Each row is followed by its class.
[ -6  30  22  17 -37  -3 -20 -50 -28 -43  13 -61   6   1  47 -22 -28 -57
  15 -49  88  -4   8 -14   6  26  37  29   6  24 -12 -23  44  10  23 -23
  24] -> K307
[ -9   0 -45 -16 -50   0   9 -20  -7   5  13  33  27 -32  32  13  -6 -46
   9   7  36   2 -55 -16  19  22 -29  10 -11 -21  19  11 -51  21 -37 -47
  13] -> K119
[-16  -4 -22 -15 -13   0  24 -12   1   0  -4  23  18 -23  38   1 -22 -46
  16   2  82  -2 -63 -24  12  32 -27  23  -8 -22  11   3 -41  18 -49 -32
  10] -> K119
[-13   1 -28 -26 -25 -11  14   0   8  10  -5  20  22 -16  32  -9  -6 -34
  13  16  82   4 -71 -14  16  17 -20  23 -11 -19  14  -1 -35  14 -41 -27
  27] -> K963
[ -7  28   6  18 -48   2 -17 -56 -18 -37  10 -33   1  -3  52 -14 -15 -69
  28 -35  94 -13  -3 -22   3  22  32  28   3  29  -5 -17  35  20  18 -26
  24] -> K119
[-10  16  34  26 -40   8 -11 -52 -38 -37  23 -60   0  -8  54 -20 -34 -67
  15 -42 105   0 -10  -4  20  25  45  16  -6  23   2 -12  31  14  21 -15
  20] -> K91
[-14  20  32  32 -43   3 -12 -52 -29 -39  19 -44  -1  -6  50 -27 -40 -60
  16 -58  97 -22   1  -7   9  15  44  23  -3  19   2 -18  25  15  20 -25
   6] -> K586
[ -9  26  21  11 -41  15  -9 -52 -21 -31  16 -51  12   4  43 -18  -9 -68
  29 -39 114 -14  -4 -14   8   9  25  34  11  31   2 -25  39  25  21 -19
  20] -> K409
[-16  15   4  25 -49   7  -9 -39 -40 -49  20 -60  15 -19  48  -6   2 -75
  26 -37  81 -23 -13 -10   6  20  25  20 -21  25  10 -17  26  21   4  -4
  28] -> K914
[-32 -19   1  -3 -13  -5  20  -5 -12  20  -3  15  20 -19  37   8 -22 -56
  19  -8  81  -3 -51 -13  23  12 -43  19  -9 -19  13  -1 -42  21 -57 -27
   3] -> K585
[-10  21  18  31 -41  -7 -17 -55  -8 -38  26 -39  -5 -23  48 -14  -4 -52
  21 -19 110 -17 -17 -17   2  34  48  15  -7  23 -17 -10  30  21  -7   1
  26] -> K586
[-18  -2 -17 -24 -31 -14  11  -6  16  18 -20  17  30 -21  27   9  -6 -56
  24   3  66  -9 -56  -8  10  15 -44  24   4 -28  13   6 -24  27 -70   0
   9] -> K668
[-22 -18   3  -8 -20   0  26  -7   1   3  -7  20  13 -33  26   1 -31 -47
   7 -19  83 -12 -63  -6   9  12 -31  13 -13 -35  15   0 -46  10 -50 -28
  -5] -> K586
[-35 -16 -11 -18 -26   3  28 -11  17  13  -7  20  30 -20  26  22 -17 -53
  28   0  82  -7 -61 -15  11  12 -61  27   3  -8  20   2 -33  26 -52 -20
   2] -> K409
[-14  36  13  24 -45   2  -5 -51 -22 -40  27 -58  15 -13  40   0   1 -60
  27 -32  83 -13 -29 -10  -4  17  26  30   5  40  -6 -19  28  27  14  -7
  28] -> K409
[ -8  29  16  23 -64 -14 -31 -56 -18 -36  18 -49  -7 -18  45   9   0 -59
  22 -33  98   2 -23 -16  -5  44  16  20   3  34 -22  -7  40  21   0  -8
  38] -> K307
[-10 -10 -35 -14 -35  -6   0 -12  -7  13  -4  19  29 -31  20  12  -1 -68
  14   3  34  -4 -63  -3  21  24 -45  14 -20 -33  41  11 -34  26 -47 -30
   6] -> K402
[-17  12  13  30 -51  -1  -7 -42 -27 -53  21 -40   2 -23  38 -18 -17 -63
  19 -39  84 -28 -16  -1  -2  20  35  16 -11  21  -5 -10  28  17   3 -16
  19] -> K586
[ -4   2 -20 -33 -11  -4   1  -4  -6  17  -3   2  26 -28  25   0   3 -12
  10  10  61  10 -68 -13   9  30 -31  31  -7 -18 -18  -4 -30   4 -34 -44
  32] -> K307
[-13  28  17  20 -50  -2 -18 -42 -15 -38  16 -42   7   6  46 -22 -19 -63
  17 -38 101 -12  -6 -17   6  25  38  23   5  19  -7 -17  34  26  18 -12
  19] -> K963
[-11  -9 -22 -25 -18   2  11  -8  -8   8  -7  -1  30 -23  29  -2 -16 -27
  15   5  70   8 -61 -13  19  36 -30  23  -4 -15  -1  -1 -27   4 -42 -39
  25] -> K307
[ -8   0 -34 -22  -4   0  23  -8  -8   6  -3  28  25 -25  36  -3 -13 -22
  19  18  67   7 -75 -12  15  27 -21  24 -14  -6  13   0 -44  -2 -34 -47
  23] -> K119
[-16 -22 -24 -19 -28  -1  14 -13   2  13   8   6  31 -49  28  10   6 -44
   4  12  30  10 -65  -9  23  17 -30   5 -15 -31   7  13 -43  22 -48 -23
  23] -> K91
[-10  11  27  24 -42  -3 -17 -56 -21 -35  23 -51  -1 -19  52 -12 -10 -64
  17 -26 108   2 -21 -15  11  32  30  15   4  33  -8  -8  37  21   3  -5
  31] -> K91
[-15  -6 -19 -20 -18   2   3  -6  -4  20 -11  28  28 -11  27   5  -7 -51
  32   2  67   4 -63  -6  17  41 -23  33 -15 -23  22   4 -31  21 -44 -22
  16] -> K842
[-10  17   6  19 -28 -11  -2 -32 -10 -59  10 -43  -4 -17  47 -28  -6 -69
  13 -29  94 -30 -15 -14   0  21  29  13 -16  21  -1  -9  29  35  -1   9
  33] -> K963
[-29 -24 -35 -22 -31  -1  20 -11  -2  14   2   6  38 -38  32   4  -2 -54
  17  14  45  11 -60  -7  29  13 -30  12 -12 -29  10   8 -33  25 -57 -23
  28] -> K91
[-23 -16  -8 -14 -29  16  23  -1 -15  10   1  10  16 -31  22  16 -22 -52
  22   0  65  -9 -55  -3  13  15 -27  25 -15 -26  15   3 -39  14 -64 -24
  -3] -> K77
[-10   0 -33 -25 -20   2  10  -7 -10  21 -15   8  38 -17  29  -2   5 -49
  40  -3  62   1 -75 -11  10  35 -13  34  -5 -23  10  -6 -34  20 -43 -24
  33] -> K842
[ -7  25  19  29 -44 -12 -23 -47   4 -41  21 -35   2  -5  52 -20  -8 -43
  16 -18 106 -17 -17 -33  -3  43  36  23  16  37 -17 -11  37  22  12  -4
  26] -> K963
[ -7  26  19  26 -50 -16 -14 -47  -9 -46  23 -34  -5 -10  57 -21  -7 -65
  16 -41 109 -11 -11 -23  -2  22  27  19   5  34   5  -8  32  25  16  -6
  25] -> K963
[-22 -15 -21 -22  -3  -3  27  -4  -5  19  -1   9  35 -33  32  -6 -11 -25
  16  23  57  14 -80  -2  23  21 -17  25  -9 -17  -2   4 -32   7 -47 -31
  28] -> K91
[-28 -14 -45 -18 -34  -2  19  -1  13   1  -1  16  42 -29  33  -3  -1 -48
  17   9  46 -13 -56 -21  16  15 -38  12 -10 -29  11   4 -37  30 -48 -21
  22] -> K963
[ -4  -9 -31 -12 -18  -4  -5 -12  -1  18  -3  16  30 -26  22   5   2 -44
  13  12  39   4 -53  -7  26  28 -19  14 -20 -31  28   3 -35  23 -49 -25
  15] -> K402
[-17  19   6  30 -45 -12  -6 -32 -14 -56  18 -46   6 -10  38 -17 -15 -65
  12 -35  84 -23 -22 -16  -2  30  28  11  -1  25   2 -13  25  33   1  -1
  26] -> K963
[-22   8 -32 -11  -7  -7  23 -12   0  15   1  28  31 -18  28   7 -12 -16
  22  22  61  11 -75 -14  17  33  -7  29  -8   0   1  -4 -35  11 -50 -38
  22] -> K119
[-17 -21 -40 -20 -27  15  14  -6 -10   5   3   9  48 -34  39   9   3 -44
  15   9  48  -4 -49 -19  24  14 -37  13 -22 -31  19  -3 -50  15 -52 -23
  17] -> K914
[-23 -24  -9 -15 -18  -1  20 -11  16   1 -12  20  16 -38  26   2 -20 -42
  15   3  77 -21 -65 -11   7  17 -36  14 -11 -31   5   5 -37  12 -51 -23
   4] -> K586
[-11  20   6  20 -46  15 -20 -54 -32 -36  22 -44   8 -12  49 -16 -14 -68
  24 -22  77 -16  11 -13   6  10  36  30   4  18  -1 -25  38  16   5 -15
  17] -> K77
[-29 -10  -8 -16 -21  -3  30 -14  17  16 -15  19  27 -22  27  20 -15 -49
  25  -3  69  -7 -67  -9   5   5 -54  28   6  -4  13  -1 -35  22 -42 -23
   7] -> K409
[ -9   0 -31 -24 -11   4  18 -10  -4  13  -8  24  28 -22  31  -4  -3 -23
  24  15  68   6 -70 -15  15  26 -13  28  -7  -8   1  -4 -34   5 -35 -48
  26] -> K119
[  5  29  17  17 -43  -8 -29 -58 -10 -43  16 -39   8  -5  55 -19 -14 -59
  18 -20 107 -17   1 -19   3  30  25  21  17  27  -3  -5  41  18  -5  14
  16] -> K668
[ -9  25  23  25 -37  -9 -20 -53 -28 -30  23 -40   1 -15  56  -9   6 -69
  26 -23  97  -7 -10 -13   8  15  32  25  -2  28 -20 -13  32  24   2  -7
  30] -> K585
[-21  -9 -44 -23 -25  -2  21   3  11   1   5  19  45 -29  26  -5   2 -40
   8   9  35 -10 -59 -18  16  12 -33  13  -7 -31   9   3 -42  29 -48 -24
  16] -> K963
[-17  23  12  25 -57 -13 -21 -42   2 -43  20 -37   3  -5  47 -15  -8 -59
  24 -23  99 -21 -14 -28  -3  34  27  23  12  33  -7 -10  42  25  14  -9
  24] -> K963
[ -1   2 -23 -22 -11  -3   5 -14 -15  12  -5  19  33 -22  28   5  -9 -41
  19   5  66  18 -77   1  13  20 -27  29 -14 -22  25  -1 -30  -6 -32 -38
  10] -> K402
[-10  17  10  12 -43  11 -10 -47 -10 -46  10 -50  11 -11  36 -14   6 -73
  26 -29 102 -25 -16 -15   0  14  12  27   7  30  -2 -23  41  30   7  -7
  29] -> K409
[-12  12  25  30 -31   2  -8 -40 -43 -46  25 -51  10 -14  42 -13 -16 -72
  13 -40  84 -21 -14 -12   4  17  19  15   3  25  -4 -16  20  16   5 -16
  10] -> K585
[-23 -20   8  -6 -15  -1  28  -6   4   2  -5  13  12 -31  20   5 -32 -38
   9 -16  83 -15 -65  -8   9  21 -25  13 -11 -24   8   6 -44  15 -57 -23
  -8] -> K586
[-14  -8  -8  -3 -21  -6   7 -12  -4  12 -12  20  26 -16  24  17 -32 -46
  13 -10  66  11 -68  -8  12  28 -33  18  -9 -25  20  -1 -41   7 -57 -19
  -2] -> K402
[-22 -20 -38 -22 -41  17  11 -10 -10   6  -2   7  52 -29  37  12   3 -57
  20   6  53   2 -54 -18  23  15 -39  20 -21 -36  18  -5 -43  12 -54 -22
  20] -> K914
[-14  23  10  25 -55  -3 -17 -45 -31 -43  18 -65   9 -15  35  -1 -12 -59
  16 -51  76  -4  -6 -14   0  30  24  14  -3  26 -16 -19  32  18  -2  -9
  31] -> K307
[-36 -21   4 -10 -14  -6  29   0  10  10  -8   7  29 -30  18  18 -31 -40
   9  -6  49   4 -72  -7  14  13 -41  17  -1 -15   7  -1 -35  13 -60 -18
   1] -> K91
[-30 -19  -8 -10 -13  -9  14  -6   3  21 -11  19  25 -27  34  17  -8 -49
  20   9  64  -1 -59 -14  17  11 -44  20  -8 -24  -7  -1 -41  23 -65 -17
  14] -> K585
[-11   7  25  28 -41  -4  -8 -57 -18 -37  28 -46   0 -26  62 -13 -13 -62
  18 -30 104   1 -16 -18  14  28  28  11   1  36  -1  -3  29  18  -1  -2
  28] -> K91
[ -3  27   6  26 -51  -4 -15 -64 -12 -44  21 -26  -4 -15  61  -7  -9 -65
  26 -25 103  -6 -12 -27   3  34  34  18   0  37   2  -6  30  14  11 -15
  26] -> K119
[ -7  29  19  23 -36  10 -16 -56 -38 -35  25 -43  -3  -7  52 -18 -24 -69
  19 -26  96  -8   8  -8  10  13  46  28  -3  22  16 -26  37  11   9 -14
  11] -> K77
[ -9  27  25  22 -34   1 -18 -53 -38 -28  23 -44   8  -4  55 -17 -13 -64
  26 -28  91 -12  -5  -9  12   9  36  31  -1  26 -17 -17  32  13  24 -25
  18] -> K585
[ 11  37  25  21 -47  -6 -34 -60 -10 -43  14 -37   6  -3  55 -19 -12 -58
  15 -20 109 -12  -5 -16   5  35  33  23  16  24  -7  -8  43  15   0  14
  16] -> K668
[-19  -5 -17  -6 -32  -9   9 -12  -3  13 -14  21  23 -18  22  21 -22 -56
  28  -2  67   6 -68   1  16  27 -28  22 -15 -21  21   6 -28  14 -56 -18
   5] -> K402
[-11  29   7  17 -47   4 -12 -63  -2 -34  26 -45  20 -16  53  -1   8 -67
  26 -21  91  -9 -23 -28   0  18   9  30  12  34   0 -17  30  24   6   1
  27] -> K409
[ -6  -5 -20 -23 -19  10  10  -6 -13  19  -4  19  17 -29  21  -2  -3 -30
  15  30  72   0 -68  -5  14  18 -12  31  -6 -22   1  -9 -30   4 -57 -32
  18] -> K77
[-13  -4 -16 -17   3  -1  20  -6 -18  22   3  14  32 -26  42  -8  -4 -27
  22  22  68   1 -70  -8  22  15 -18  27  -7 -17  -7  -2 -42   5 -36 -41
  21] -> K585
[ -3   9  18  24 -49  20 -31 -56 -18 -30  18 -43   2 -17  40 -13   0 -57
  23  -8  94 -19  -2 -25   2  37  37  25  12  24 -16 -20  44  16  -9  -4
  18] -> K77
[-22 -18 -20 -12 -27   6  13 -16 -18  14   7  18  37 -28  39  15  -9 -48
  20   7  61  13 -53  -9  26  10 -35  12 -14 -27   2   6 -50   9 -50 -30
  11] -> K585
[ -7  24  23  28 -38  -3 -25 -59 -26 -29  27 -36   4 -17  56  -5   5 -59
  21 -14 102  -4 -15 -18   8  22  32  21  -2  28 -29 -13  27  19  -1  -2
  27] -> K585
[-15   6 -34 -16 -17  -6  17 -12   2  21  -8  29  26 -17  30   1  -4 -18
  31  26  66   8 -74 -13  14  33  -1  32  -2   1 -10  -1 -28   9 -39 -46
  30] -> K119
[-15  -1 -31 -21 -11  -2   8  -8  -3  23 -13  18  37 -20  33   4   4 -47
  35   3  68   8 -79 -14  10  41 -24  33  -5 -29  13  -8 -38  23 -49 -19
  31] -> K842
[-25 -25 -20 -13 -22   2  17  -6 -15  11   4  15  32 -31  32  10  -9 -59
  17   6  52  -7 -55 -10  26  15 -48  11 -12 -25  13  11 -47  25 -55 -32
   6] -> K585
[-34 -24   0  -5 -34   0  16 -12  -7  18  -8  26  23 -21  38  21 -29 -65
  24  -4  74  -3 -55  -9  23  15 -54  18  -8 -26  12   9 -43  16 -50 -30
  -4] -> K585
[ -4  31  -2  24 -20   1   0 -43 -29 -57  20 -46   6 -20  48 -22  -8 -54
  16 -30  73 -24 -22 -19  -2  27  39  20 -10  34 -12 -18  21  22   6 -12
  30] -> K119
[-13   2 -16 -21 -29  -5   9 -12  11  11 -14  14  32 -27  36   9 -16 -51
  16   3  65 -13 -61 -12   9  18 -54  19   2 -36  12   5 -37  19 -57  -1
   3] -> K668
[ -3  21  21  33 -46   7 -23 -49 -27 -29  25 -38  -5 -20  41 -11   0 -46
  22 -14  94 -12  -9 -16  -2  33  48  27   6  32 -20 -20  36  15 -13  -5
  24] -> K77
[-29 -13 -17 -15 -18  -7  25   4  18   5  -5  12  32 -18  28  -3 -16 -51
   8  -7  73  -5 -61 -28  13  25 -39  17   3 -35  18  -1 -40  32 -58 -16
   6] -> K963
[ -9  -5 -35 -20 -12   1  18 -12  -1  13 -13  30  26 -19  31  -7  -9 -35
  18  20  75   5 -72 -17  20  35 -20  22  -3 -12  12  -3 -34  11 -45 -44
  24] -> K119
[-36 -17   1   1 -16 -12  23  -7  -7  25  -9  22  25 -19  32  20 -23 -52
  23  -4  59   4 -56  -4  19  14 -36  20  -6 -14   2   5 -42  20 -59 -24
   3] -> K585
[-21 -15  -7  -6 -23   0   9  -7  -4  11 -10  22  28 -21  20  18 -23 -54
  20 -10  69   4 -71  -5  12  32 -41  24 -15 -29  19   6 -32  15 -61 -21
  -4] -> K402
[-16 -11 -46 -21 -28  10  18 -16   0   7   2  27  35 -32  32   6  -1 -48
  19  14  43  -5 -56 -20  21  26 -33  15 -16 -21  13  10 -41  20 -46 -36
  15] -> K119
[ -5  15  17  17 -57  11 -29 -46 -25 -36  17 -50  12  -9  50  -6   9 -74
  24 -27 106 -14 -13 -26   5  35  22  28  -1  23   0 -15  38  17   7  -8
  23] -> K914
